Here is a tiny trained network, its code and every weight. The questions are about switching its units off for an input and a target symbol, where a switched-off unit gives its printed mean instead of its output.

import numpy as np


def w(rows, s, z=0):
    codes = np.array(rows[::2]) - 128.0
    scale = np.full(codes.shape[1], s)
    scale[-1] = z or s
    return codes * scale


def norm(h):
    return h / np.sqrt((h * h).mean(-1, keepdims=True) + 1e-5)


def f(y):
    return np.maximum(y, 0)


def softmax(a):
    e = np.exp(a - a.max(-1, keepdims=True))
    return e / e.sum(-1, keepdims=True)


def log_softmax(a):
    a = a - a.max(-1, keepdims=True)
    return a - np.log(np.exp(a).sum(-1, keepdims=True))


def net(x, mask):
    ids = ['ΔΛΦαβζηξπσψω'.index(c) for c in x.split()]
    T = len(ids)
    res = E[ids] + P[:T]
    u = 0
    for l in range(3):
        q, k, v = (norm(res) @ M[l].T for M in (Q, K, V))
        z = softmax(np.where(np.tri(T) > 0, q @ k.T / 3**0.5, -1e9)) @ v
        res = res + np.where(mask[u], z, O[l][:, -1]) @ O[l][:, :-1]
        u += 1
        y = f(norm(res) @ A[l][:, :-1].T + A[l][:, -1])
        res = res + np.where(mask[u : u + 4], y, B[l][:, -1]) @ B[l][:, :-1]
        u += 4
    return log_softmax(norm(res)[-1] @ U[:, :-1].T + U[:, -1])


Q, K, V, O, A, B = {}, {}, {}, {}, {}, {}
E = w([
[175,144,167,169,150,66],'Δ',
[181,119,115,147,107,97],'Λ',
[170,77,145,10,160,179],'Φ',
[126,163,156,58,114,100],'α',
[156,134,172,161,120,70],'β',
[191,135,83,153,78,151],'ζ',
[189,139,83,156,73,157],'η',
[130,178,183,96,118,233],'ξ',
[163,94,208,179,151,139],'π',
[109,140,138,112,251,115],'σ',
[91,37,98,53,41,96],'ψ',
[82,199,93,178,84,97],'ω',
],0.017)
P = w([
[198,2,207,71,89,100],'0',
[180,46,160,82,100,121],'1',
[172,70,121,106,104,155],'2',
[168,90,96,108,114,168],'3',
[164,106,96,107,124,176],'4',
[157,116,97,110,139,166],'5',
[149,128,92,114,150,170],'6',
[143,128,96,110,158,173],'7',
[138,139,104,105,163,173],'8',
[130,147,105,101,176,172],'9',
[125,147,114,98,179,167],'10',
[130,152,129,111,186,163],'11',
],0.0085)
Q[0] = w([
[41,123,135,39,70,229],'L0H1',
[80,139,26,236,150,223],'L0H1',
[176,2,150,73,180,113],'L0H1',
],0.0059)
K[0] = w([
[45,134,78,146,124,147],'L0H1',
[165,88,91,64,180,96],'L0H1',
[63,2,189,171,89,156],'L0H1',
],0.0061)
V[0] = w([
[122,145,54,251,181,98],'L0H1',
[3,126,117,78,90,123],'L0H1',
[171,121,134,174,93,132],'L0H1',
],0.0057)
O[0] = w([
[86,152,246,171,86,172,5],'L0H1',
[42,102,118,48,91,2,39],'L0H1',
[187,160,104,57,167,45,224],'L0H1',
],0.0068,0.0017)
A[0] = w([
[133,140,121,71,65,72,55],'L0N1',
[92,91,182,133,156,254,147],'L0N2',
[231,81,241,115,159,89,255],'L0N3',
[149,140,175,100,174,162,204],'L0N4',
],0.0058,0.0012)
B[0] = w([
[153,212,117,166,116,74,187],'L0N1',
[84,167,32,132,26,33,183],'L0N2',
[167,133,3,139,66,200,253],'L0N3',
[157,188,130,82,151,148,207],'L0N4',
],0.0066,0.0045)
Q[1] = w([
[229,13,217,125,82,148],'L1H1',
[254,77,189,196,150,102],'L1H1',
[170,129,59,89,151,142],'L1H1',
],0.0066)
K[1] = w([
[183,45,111,135,139,74],'L1H1',
[228,1,196,183,159,188],'L1H1',
[117,201,65,213,142,91],'L1H1',
],0.0084)
V[1] = w([
[129,145,188,43,112,114],'L1H1',
[106,154,194,147,156,210],'L1H1',
[190,117,136,2,59,146],'L1H1',
],0.006)
O[1] = w([
[182,188,50,199,146,162,71],'L1H1',
[99,156,33,92,80,73,4],'L1H1',
[2,186,41,186,134,160,194],'L1H1',
],0.0083,0.0037)
A[1] = w([
[141,190,116,83,57,189,29],'L1N1',
[2,219,182,37,203,209,42],'L1N2',
[139,125,100,146,76,31,9],'L1N3',
[120,102,167,196,86,169,48],'L1N4',
],0.0065,0.0014)
B[1] = w([
[98,139,133,173,188,88,255],'L1N1',
[82,120,99,225,120,68,240],'L1N2',
[55,207,254,80,118,157,181],'L1N3',
[164,99,35,80,183,98,152],'L1N4',
],0.0066,0.0045)
Q[2] = w([
[124,143,132,103,2,11],'L2H1',
[93,91,163,190,56,186],'L2H1',
[79,225,51,142,144,46],'L2H1',
],0.0082)
K[2] = w([
[109,82,125,1,157,61],'L2H1',
[142,65,153,110,120,143],'L2H1',
[28,165,156,117,200,100],'L2H1',
],0.0092)
V[2] = w([
[83,121,147,80,44,74],'L2H1',
[173,149,161,5,206,54],'L2H1',
[78,93,253,125,154,249],'L2H1',
],0.0057)
O[2] = w([
[143,135,44,121,61,139,110],'L2H1',
[151,106,2,106,234,105,86],'L2H1',
[75,81,100,149,130,224,1],'L2H1',
],0.0078,0.0042)
A[2] = w([
[142,106,144,158,253,72,103],'L2N1',
[136,113,64,85,172,198,38],'L2N2',
[85,140,245,128,76,24,1],'L2N3',
[200,112,102,177,84,55,251],'L2N4',
],0.0063,0.0029)
B[2] = w([
[2,113,133,216,88,118,177],'L2N1',
[143,131,232,81,163,131,134],'L2N2',
[83,129,223,118,107,76,186],'L2N3',
[164,53,130,194,132,139,253],'L2N4',
],0.009,0.0056)
U = w([
[214,53,121,250,82,138,193],'Δ',
[204,181,224,224,192,181,15],'Λ',
[152,147,158,29,193,154,253],'Φ',
[190,198,19,107,173,6,109],'α',
[119,134,143,149,110,110,24],'β',
[121,132,140,143,109,121,42],'ζ',
[124,129,140,136,109,115,43],'η',
[78,231,60,129,57,224,154],'ξ',
[112,136,140,139,110,108,48],'π',
[5,51,129,179,235,170,160],'σ',
[77,29,70,106,22,100,162],'ψ',
[78,138,254,117,34,34,156],'ω',
],0.007,0.0039)

Each question gives the input, a string of symbols that net reads in full, and the target symbol t.
The units are the heads (3 rows each of Q, K, V and O) and the neurons (one row each of A and B). Each row of codes is followed by its name. A weight is (code - 128) times the scale printed after its matrix; where a second scale follows, it is the last column's (O, A, B and U).
mask holds one flag per unit, layer by layer, with each layer's heads first. A switched-off unit (its flag False) gives its mean, the last column of its rows in O or B, instead of its output. The means were averaged over made-up inputs and are rounded, as every weight is.
A unit's drop is (log p(t) with every unit on - log p(t) with that unit switched off) / (log p(t) with every unit on - log p(t) with every unit switched off).
The circuit of an input: a set's keep is (log p(t) with only the set's units on - log p(t) with every unit switched off) / (log p(t) with every unit on - log p(t) with every unit switched off). Starting from the 12 units with the biggest drops (on a tie, the unit counted first), units are removed one at a time, each time the one whose removal leaves the highest keep (on an exact tie, the one counted first), for as long as the keep stays at least 0.8.
circuit, biggest first: the units of the circuit, biggest drop first
unit that matters most: the unit with the biggest drop
k most important neurons: the k neurons with the biggest drops, biggest first
top k neurons in layer l: the k neurons of layer l with the biggest drops, biggest first
drop when u is switched off: that unit's drop, to one decimal
input ω ω α α α α ω ξ Δ, target Δ: 2 most important neurons -> L0N3; L2N4
input ω σ ω, target σ: circuit, biggest first -> L2H1; L1H1
input σ ω σ π π ω, target σ: most important neuron -> L0N2
input β ζ ζ Δ ω Δ Δ ζ, target Λ: circuit, biggest first -> L2H1; L0H1
input ω Δ ω, target Δ: top 3 neurons in layer 1 -> L1N4; L1N2; L1N3
input Λ ω ζ β ξ Φ α, target α: top 3 neurons in layer 0 -> L0N1; L0N3; L0N4
input π α Φ β α ζ η π ξ ω Λ η, target Λ: circuit, biggest first -> L2H1; L0N3; L0H1
input η Δ ξ, target ξ: circuit, biggest first -> L0N2; L1H1
input β ω ω Δ ω, target Δ: 3 most important neurons -> L1N3; L1N4; L2N4
input ω η α π ω ω ξ Δ ζ η, target Λ: 2 most important neurons -> L0N3; L1N2
input α ω ξ Δ η ξ ω ψ α ω ω β, target Δ: 4 most important neurons -> L0N3; L1N3; L2N4; L2N3
input ω ξ ω Δ ψ Λ ζ η ω Δ ψ ζ, target Λ: top 2 neurons in layer 0 -> L0N3; L0N1
input α Λ ξ Φ η Δ ω, target ω: 2 most important neurons -> L0N3; L2N3
input ω ω α α α ω, target α: unit that matters most -> L0H1
input ω Λ α η ω α α ω, target α: top 2 neurons in layer 2 -> L2N1; L2N3
input ψ Δ ξ ω α, target α: drop when L0N3 is switched off -> 0.3
input σ α ξ, target ξ: drop when L0N2 is switched off -> 0.4
input ω π ω η ξ ω ω ω ω β ξ, target ω: drop when L1N3 is switched off -> -0.1
input ω ζ ξ ξ ζ ξ ω ζ ω ξ, target ω: drop when L0N4 is switched off -> 0.0
input ω α Δ Φ ω Φ σ ψ σ ξ α β, target Δ: unit that matters most -> L0N3
